Below are the code and all the weights of a small trained network. Each question names an input and a target symbol and asks about switching units off, where a switched-off unit gives its printed mean instead of its output.

import numpy as np


def w(rows, s, z=0):
    codes = np.array(rows[::2]) - 128.0
    scale = np.full(codes.shape[1], s)
    scale[-1] = z or s
    return codes * scale


def norm(h):
    return h / np.sqrt((h * h).mean(-1, keepdims=True) + 1e-5)


def f(y):
    return np.maximum(y, 0)


def softmax(a):
    e = np.exp(a - a.max(-1, keepdims=True))
    return e / e.sum(-1, keepdims=True)


def log_softmax(a):
    a = a - a.max(-1, keepdims=True)
    return a - np.log(np.exp(a).sum(-1, keepdims=True))


def net(x, mask):
    ids = ['ΔΛΞΠΦΨΩαεθμτ'.index(c) for c in x.split()]
    T = len(ids)
    res = E[ids] + P[:T]
    r = norm(res)
    for j in range(2):
        rows = slice(3 * j, 3 * j + 3)
        q, k, v = (r @ M[0][rows].T for M in (Q, K, V))
        z = softmax(np.where(np.tri(T) > 0, q @ k.T / 3**0.5, -1e9)) @ v
        o = O[0][rows]
        res = res + np.where(mask[j], z, o[:, -1]) @ o[:, :-1]
    y = f(norm(res) @ A[0][:, :-1].T + A[0][:, -1])
    res = res + np.where(mask[2:6], y, B[0][:, -1]) @ B[0][:, :-1]
    return log_softmax(norm(res)[-1] @ U[:, :-1].T + U[:, -1])


Q, K, V, O, A, B = {}, {}, {}, {}, {}, {}
E = w([
[222,138,131,6,231],'Δ',
[123,172,170,112,120],'Λ',
[106,129,75,77,194],'Ξ',
[123,116,176,88,108],'Π',
[243,166,93,193,107],'Φ',
[155,119,215,110,189],'Ψ',
[238,104,182,159,60],'Ω',
[134,153,175,107,140],'α',
[147,182,156,166,71],'ε',
[161,76,121,60,76],'θ',
[124,171,167,115,142],'μ',
[161,136,181,116,152],'τ',
],0.023)
P = w([
[160,187,155,6,128],'0',
[187,206,145,25,111],'1',
[173,188,155,32,105],'2',
[167,175,152,54,107],'3',
[155,168,150,63,112],'4',
[156,160,152,83,102],'5',
[151,144,151,89,104],'6',
[136,151,147,103,99],'7',
[127,144,145,111,107],'8',
[127,130,144,125,96],'9',
[110,129,139,132,111],'10',
[90,134,136,146,106],'11',
[100,121,143,134,121],'12',
[121,109,160,142,107],'13',
],0.013)
Q[0] = w([
[77,172,104,193,150],'H1',
[18,2,72,130,100],'H1',
[150,128,38,143,223],'H1',
[80,165,228,90,83],'H2',
[177,168,138,146,95],'H2',
[183,153,208,39,68],'H2',
],0.0095)
K[0] = w([
[223,107,97,74,95],'H1',
[219,211,113,75,167],'H1',
[181,210,161,2,96],'H1',
[71,68,23,231,65],'H2',
[81,143,150,222,201],'H2',
[25,46,96,215,128],'H2',
],0.0095)
V[0] = w([
[161,9,149,159,180],'H1',
[186,164,64,159,67],'H1',
[162,170,148,163,218],'H1',
[119,136,159,79,22],'H2',
[152,169,68,133,157],'H2',
[105,211,138,122,162],'H2',
],0.013)
O[0] = w([
[179,246,140,41,149,87],'H1',
[210,96,148,174,174,64],'H1',
[66,209,95,170,225,211],'H1',
[65,113,207,105,133,253],'H2',
[157,84,81,130,218,119],'H2',
[63,129,105,221,147,164],'H2',
],0.012,0.0072)
A[0] = w([
[181,113,170,201,138,192],'N1',
[99,87,2,92,82,241],'N2',
[169,180,117,49,127,85],'N3',
[59,68,177,66,196,254],'N4',
],0.011,0.005)
B[0] = w([
[149,203,141,203,119,170],'N1',
[34,122,65,138,7,139],'N2',
[244,143,146,195,144,152],'N3',
[124,104,37,43,107,253],'N4',
],0.011,0.014)
U = w([
[184,133,1,203,134,142],'Δ',
[88,108,129,159,142,76],'Λ',
[90,29,164,180,181,152],'Ξ',
[152,97,112,88,2,2],'Π',
[192,78,86,150,191,244],'Φ',
[170,125,181,114,131,59],'Ψ',
[48,80,196,200,150,133],'Ω',
[100,221,116,126,112,165],'α',
[70,101,49,177,131,26],'ε',
[70,158,192,101,221,133],'θ',
[122,120,116,150,151,75],'μ',
[196,113,200,109,93,137],'τ',
],0.013,0.0068)

Each question gives the input, a string of symbols that net reads in full, and the target symbol t.
The units are the heads (3 rows each of Q, K, V and O) and the neurons (one row each of A and B). Each row of codes is followed by its name. A weight is (code - 128) times the scale printed after its matrix; where a second scale follows, it is the last column's (O, A, B and U).
mask holds one flag per unit, heads first, then neurons. A switched-off unit (its flag False) gives its mean, the last column of its rows in O or B, instead of its output. The means were averaged over made-up inputs and are rounded, as every weight is.
A unit's drop is (log p(t) with every unit on - log p(t) with that unit switched off) / (log p(t) with every unit on - log p(t) with every unit switched off).
The circuit of an input: a set's keep is (log p(t) with only the set's units on - log p(t) with every unit switched off) / (log p(t) with every unit on - log p(t) with every unit switched off). Starting from all 6 units, units are removed one at a time, each time the one whose removal leaves the highest keep (on an exact tie, the one counted first), for as long as the keep stays at least 0.8.
circuit, biggest first: the units of the circuit, biggest drop first
most important unit: the unit with the biggest drop
k most important neurons: the k neurons with the biggest drops, biggest first
which heads matter: for each layer, one digit per head in row order, 1 if its drop is at least 0.15 and else 0, layers parted by /
drop when u is switched off: that unit's drop, to one decimal
input Ψ θ τ Ψ Ψ Ψ Ψ Ψ Φ, target α: which heads matter -> 10
input Ω Φ Ψ μ Φ α ε α, target Ω: 2 most important neurons -> (N1; N3)
input Ψ Ψ Π μ Ψ Ω Π ε μ θ θ θ α, target τ: circuit, biggest first -> (H1)
input Ψ Φ Φ θ Δ Φ Ω ε ε Φ Φ μ, target Δ: circuit, biggest first -> (H1; H2)
input Φ ε Δ, target Φ: which heads matter -> 10
input Ψ Ψ Ψ Ψ Π Λ Ψ Ψ Ψ Φ Ψ Φ Φ α, target Φ: which heads matter -> 01
input Ψ Ψ ε ε α, target Ω: which heads matter -> 11
input Φ Ψ Ψ Π Ξ Φ Φ μ ε μ ε τ, target Ω: circuit, biggest first -> (H1; N1)
input Π Ψ Ψ θ Δ Δ α α Λ ε Φ Φ Ψ, target Φ: circuit, biggest first -> (H2; N4)
input τ θ Φ ε θ Δ Φ Λ Λ, target Δ: circuit, biggest first -> (H2; H1; N1)
input Ω Φ θ θ θ Π Φ ε Ψ ε, target Ω: circuit, biggest first -> (H1; N4)
input θ ε Δ Ψ Ψ ε Ψ α Ω μ Φ Ξ Φ Ω, target Δ: which heads matter -> 01
input Ψ Φ ε Φ μ Φ Φ α Π, target Φ: which heads matter -> 11
input ε Ψ Φ Ω Φ θ Ψ α Ψ Ψ τ Φ α Π, target Φ: most important unit -> H2
input Ψ ε Ψ Π Ψ Ψ Ψ θ, target α: which heads matter -> 10
input μ Ψ Δ Ψ Δ Ψ Ψ Π Φ θ Ψ Ω α, target τ: circuit, biggest first -> (H2; H1)
input Ψ Ψ Φ Φ Φ Ω Ω α Π Ω Ψ Ω, target τ: circuit, biggest first -> (H1; N4)
input Ψ Ψ Φ Ψ α Λ Ψ α Δ Φ θ Λ, target Π: 2 most important neurons -> (N3; N4)
input θ α Δ ε ε Ω Ψ Φ Π θ θ Ω Ψ, target τ: drop when H1 is switched off -> 0.3
input θ θ Φ, target τ: most important unit -> H1
input ε θ Φ Φ Π Ψ Φ Φ α, target Δ: drop when H2 is switched off -> 0.8
input Ψ α Ψ Ψ Ψ Ψ, target α: drop when H2 is switched off -> 0.2
input Ψ τ Ξ Ψ Φ Ω Ψ Ψ Ψ Ψ Ψ Φ, target α: drop when N4 is switched off -> 0.1
